Below is a small trained network, with its code and all its weights. Each question gives an input and a class and asks what happens when units are switched off, that is, made to give their printed mean instead of their output.

import numpy as np


def w(rows, s, z=0):
    codes = np.array(rows[::2]) - 128.0
    scale = np.full(codes.shape[1], s)
    scale[-1] = z or s
    return codes * scale


def f(y):
    return y / 2 * (1 + np.tanh(0.7978845608 * (y + 0.044715 * y**3)))


def log_softmax(a):
    a = a - a.max(-1, keepdims=True)
    return a - np.log(np.exp(a).sum(-1, keepdims=True))


def net(x, mask):
    res = np.array(x, float).reshape(1, 7) / 4 @ E
    y = f(res @ A[0][:, :-1].T + A[0][:, -1])
    res = res + np.where(mask, y, B[0][:, -1]) @ B[0][:, :-1]
    return log_softmax(res[-1] @ U[:, :-1].T + U[:, -1])


A, B = {}, {}
E = w([
[133,126,142,110,139],'x0',
[166,68,34,78,146],'x1',
[90,186,80,161,254],'x2',
[64,198,93,44,91],'x3',
[121,132,105,158,105],'x4',
[125,129,114,143,118],'x5',
[232,227,111,134,104],'x6',
],0.0073)
A[0] = w([
[29,66,80,165,99,113],'N0',
[77,168,103,25,103,156],'N1',
[166,93,134,83,54,62],'N2',
[153,146,109,163,119,41],'N3',
[52,74,130,147,124,93],'N4',
[24,213,116,105,68,188],'N5',
[116,144,99,127,194,82],'N6',
[64,190,139,64,100,195],'N7',
[137,108,123,114,89,153],'N8',
[98,165,115,134,197,99],'N9',
[112,161,100,117,190,108],'N10',
[193,180,87,138,110,75],'N11',
[170,56,80,93,43,84],'N12',
[140,112,171,111,67,42],'N13',
[74,157,56,124,81,180],'N14',
[114,51,49,76,142,81],'N15',
[121,76,170,63,52,104],'N16',
[124,131,68,136,178,74],'N17',
[165,98,150,151,165,201],'N18',
[215,191,138,93,128,89],'N19',
[178,190,124,142,117,120],'N20',
[93,150,105,191,199,181],'N21',
[193,202,92,135,93,98],'N22',
[182,81,5,114,128,92],'N23',
[188,53,2,64,123,41],'N24',
[229,167,58,126,121,104],'N25',
[206,185,117,120,130,112],'N26',
[62,73,133,114,144,84],'N27',
[74,76,123,110,146,75],'N28',
[163,75,151,84,82,132],'N29',
[159,102,176,95,75,75],'N30',
[108,148,91,151,196,82],'N31',
[138,114,204,111,103,141],'N32',
[149,168,107,151,106,163],'N33',
[164,96,215,231,157,214],'N34',
[165,85,166,206,118,250],'N35',
[132,87,160,87,109,110],'N36',
[66,193,226,205,82,107],'N37',
[144,92,178,121,57,102],'N38',
[141,133,125,144,205,149],'N39',
[125,152,102,126,203,71],'N40',
[137,93,127,121,72,72],'N41',
],0.0084,0.0021)
B[0] = w([
[119,82,204,148,144,203],'N0',
[195,51,102,159,107,238],'N1',
[88,163,111,183,87,195],'N2',
[127,111,137,114,131,126],'N3',
[89,113,202,153,167,182],'N4',
[194,51,79,73,149,254],'N5',
[114,167,114,166,51,165],'N6',
[218,64,94,94,127,230],'N7',
[129,144,94,133,106,155],'N8',
[126,159,85,197,29,181],'N9',
[121,135,95,179,65,172],'N10',
[84,89,187,177,105,177],'N11',
[137,198,99,173,112,214],'N12',
[111,189,109,167,69,168],'N13',
[171,87,116,106,111,191],'N14',
[107,135,179,93,175,195],'N15',
[138,137,115,153,111,223],'N16',
[85,185,100,143,93,158],'N17',
[182,106,71,120,107,171],'N18',
[95,69,187,181,122,197],'N19',
[93,76,184,136,136,181],'N20',
[138,149,103,139,79,219],'N21',
[108,85,193,161,146,204],'N22',
[149,173,179,5,214,196],'N23',
[108,209,127,67,220,222],'N24',
[85,88,208,142,141,202],'N25',
[80,54,185,194,112,190],'N26',
[64,73,190,181,107,180],'N27',
[90,102,179,187,131,168],'N28',
[115,171,94,148,69,190],'N29',
[106,174,113,172,72,179],'N30',
[106,161,83,196,66,178],'N31',
[146,157,98,141,149,173],'N32',
[113,80,140,115,156,160],'N33',
[194,63,67,68,187,254],'N34',
[170,101,86,78,110,216],'N35',
[124,129,119,171,115,157],'N36',
[132,254,161,32,246,244],'N37',
[91,188,59,188,101,196],'N38',
[140,135,70,163,71,179],'N39',
[83,161,95,180,74,170],'N40',
[98,156,118,178,100,156],'N41',
],0.0063,0.0051)
U = w([
[90,196,72,214,74,71],'0',
[69,44,247,178,137,61],'1',
[122,209,154,66,189,160],'2',
[147,97,123,132,132,254],'3',
[207,30,62,113,127,25],'4',
],0.011,0.0063)

Each question gives the input, the list of numbers given to net, and the class t.
The units are the neurons (one row each of A and B). Each row of codes is followed by its name. A weight is (code - 128) times the scale printed after its matrix; where a second scale follows, it is the last column's (A, B and U).
mask holds one flag per neuron, in row order. A switched-off neuron (its flag False) gives its mean, the last column of its row in B, instead of its output. The means were averaged over made-up inputs and are rounded, as every weight is.
A unit's drop is (log p(t) with every unit on - log p(t) with that unit switched off) / (log p(t) with every unit on - log p(t) with every unit switched off).
The circuit of an input: a set's keep is (log p(t) with only the set's units on - log p(t) with every unit switched off) / (log p(t) with every unit on - log p(t) with every unit switched off). Starting from the 12 units with the biggest drops (on a tie, the unit counted first), units are removed one at a time, each time the one whose removal leaves the highest keep (on an exact tie, the one counted first), for as long as the keep stays at least 0.8.
units of the circuit, in order: the units of the circuit, biggest drop first
unit that matters most: the unit with the biggest drop
top k neurons: the k neurons with the biggest drops, biggest first
drop of u: that unit's drop, to one decimal
input [-8,8,-7,-5,-8,-1,-8], class 1: unit that matters most -> N27
input [4,7,-1,-6,-7,-3,4], class 2: units of the circuit, in order -> (N24, N23)
input [7,0,-1,-7,4,8,0], class 4: units of the circuit, in order -> (N34, N35)
input [-5,-3,-5,7,-1,-5,0], class 4: units of the circuit, in order -> (N5, N7)
input [-2,8,-7,4,-3,-8,0], class 2: top 2 neurons -> (N24, N23)
input [-4,-6,1,7,2,7,6], class 4: units of the circuit, in order -> (N5, N7)
input [-5,5,-1,-4,5,5,2], class 2: units of the circuit, in order -> (N23, N24, N1)
input [0,-7,-4,8,2,6,6], class 4: top 3 neurons -> (N5, N7, N1)
input [7,-1,2,-6,-3,-6,4], class 4: units of the circuit, in order -> (N34, N18)
input [1,-8,7,-5,4,-3,0], class 2: top 3 neurons -> (N37, N34, N38)
input [-7,8,5,6,-2,4,-7], class 2: top 2 neurons -> (N24, N23)
input [2,6,2,2,6,-4,5], class 2: top 2 neurons -> (N23, N24)
input [-2,6,-4,6,0,7,-7], class 1: top 2 neurons -> (N0, N27)
input [-5,-8,-6,4,3,0,-6], class 2: units of the circuit, in order -> (N37)
input [6,0,6,0,-6,-2,7], class 1: drop of N26 -> 0.2
input [2,-2,-7,8,4,-8,1], class 4: drop of N5 -> 1.5
input [-2,-5,7,-3,3,4,8], class 1: drop of N26 -> 0.2
input [4,6,-3,6,-5,-1,-1], class 2: drop of N24 -> 1.1
